Below is a small trained network, with its code and all its weights. Each question gives an input and a class and asks what happens when units are switched off, that is, made to give their printed mean instead of their output.

import numpy as np


def w(rows, s, z=0):
    codes = np.array(rows[::2]) - 128.0
    scale = np.full(codes.shape[1], s)
    scale[-1] = z or s
    return codes * scale


def f(y):
    return np.maximum(y, 0)


def log_softmax(a):
    a = a - a.max(-1, keepdims=True)
    return a - np.log(np.exp(a).sum(-1, keepdims=True))


def net(x, mask):
    res = np.array(x, float).reshape(1, 7) / 4 @ E
    y = f(res @ A[0][:, :-1].T + A[0][:, -1])
    res = res + np.where(mask, y, B[0][:, -1]) @ B[0][:, :-1]
    return log_softmax(res[-1] @ U[:, :-1].T + U[:, -1])


A, B = {}, {}
E = w([
[129,129,127,126,125,126,126,128,126],'x0',
[116,183,69,176,70,208,121,162,93],'x1',
[126,128,128,127,125,128,125,130,125],'x2',
[128,197,17,166,114,10,104,90,226],'x3',
[166,160,146,115,125,160,133,40,128],'x4',
[1,199,145,172,90,59,98,83,224],'x5',
[109,52,96,175,102,131,127,78,131],'x6',
],0.0099)
A[0] = w([
[166,174,31,150,96,197,119,155,105,58],'neuron 1',
[184,152,37,128,128,65,126,121,146,2],'neuron 2',
[194,213,129,79,165,107,132,195,125,94],'neuron 3',
[152,59,67,132,148,93,134,251,121,74],'neuron 4',
[147,31,53,162,123,132,131,90,126,100],'neuron 5',
[233,159,104,108,144,170,138,35,114,102],'neuron 6',
[196,75,140,79,175,41,121,107,130,78],'neuron 7',
],0.022,0.009)
B[0] = w([
[145,126,114,170,140,115,229,216,170,230],'neuron 1',
[90,103,183,95,134,165,109,142,88,236],'neuron 2',
[193,96,78,153,114,127,124,2,107,237],'neuron 3',
[41,149,179,100,118,119,71,106,135,230],'neuron 4',
[204,121,81,153,118,127,135,15,103,212],'neuron 5',
[38,139,172,101,117,113,65,115,132,249],'neuron 6',
[145,146,102,175,130,134,218,234,160,255],'neuron 7',
],0.017,0.018)
U = w([
[142,134,112,147,130,141,181,176,156,30],'0',
[163,43,198,76,145,248,138,167,44,253],'1',
[65,188,117,126,109,78,93,114,175,142],'2',
[77,176,119,137,107,89,116,113,170,155],'3',
[193,121,89,132,118,148,133,87,115,73],'4',
],0.011,0.0047)

Each question gives the input, the list of numbers given to net, and the class t.
The units are the neurons (one row each of A and B). Each row of codes is followed by its name. A weight is (code - 128) times the scale printed after its matrix; where a second scale follows, it is the last column's (A, B and U).
mask holds one flag per neuron, in row order. A switched-off neuron (its flag False) gives its mean, the last column of its row in B, instead of its output. The means were averaged over made-up inputs and are rounded, as every weight is.
A unit's drop is (log p(t) with every unit on - log p(t) with that unit switched off) / (log p(t) with every unit on - log p(t) with every unit switched off).
The circuit of an input: a set's keep is (log p(t) with only the set's units on - log p(t) with every unit switched off) / (log p(t) with every unit on - log p(t) with every unit switched off). Starting from all 7 units, units are removed one at a time, each time the one whose removal leaves the highest keep (on an exact tie, the one counted first), for as long as the keep stays at least 0.8.
units of the circuit, in order: the units of the circuit, biggest drop first
most important unit: the unit with the biggest drop
top k neurons: the k neurons with the biggest drops, biggest first
drop of u: that unit's drop, to one decimal
input [2,-5,-5,0,3,0,-7], class 4: units of the circuit, in order	neuron 3
input [7,2,-6,7,-2,-8,3], class 3: top 4 neurons	neuron 4; neuron 6; neuron 1; neuron 5
input [-3,-3,-1,-4,0,3,6], class 4: top 2 neurons	neuron 2; neuron 6
input [3,-4,6,-3,7,0,3], class 2: top 3 neurons	neuron 6; neuron 2; neuron 1
input [-6,0,-6,-5,3,-7,8], class 4: top 2 neurons	neuron 5; neuron 2
input [3,-5,-5,-2,4,3,0], class 0: top 4 neurons	neuron 4; neuron 6; neuron 2; neuron 3
input [-1,3,5,1,6,-2,-5], class 2: top 2 neurons	neuron 6; neuron 5
input [-5,2,-3,8,7,4,6], class 1: top 2 neurons	neuron 2; neuron 4
input [1,6,-4,2,1,7,8], class 4: top 3 neurons	neuron 6; neuron 7; neuron 4
input [-6,3,-2,6,-6,-8,3], class 3: top 4 neurons	neuron 4; neuron 1; neuron 5; neuron 6
input [7,7,-4,-2,-4,4,-8], class 4: top 2 neurons	neuron 3; neuron 7
input [-1,4,-8,-7,6,7,5], class 1: units of the circuit, in order	neuron 6; neuron 7
input [-6,-6,5,-3,3,-7,0], class 3: units of the circuit, in order	neuron 6; neuron 2
input [-2,-3,1,7,-3,-5,0], class 1: most important unit	neuron 2
input [4,-1,6,6,2,4,3], class 1: units of the circuit, in order	neuron 2; neuron 6
input [8,6,-4,-7,-3,-8,-2], class 3: units of the circuit, in order	neuron 4; neuron 2
input [6,8,0,1,-7,8,-4], class 0: drop of neuron 4	0.3
input [-6,7,-8,8,-2,6,8], class 1: drop of neuron 3	0.2
input [1,-4,-3,8,-7,1,2], class 1: drop of neuron 6	0.1
input [5,-4,1,-2,-8,-7,6], class 2: most important unit	neuron 4
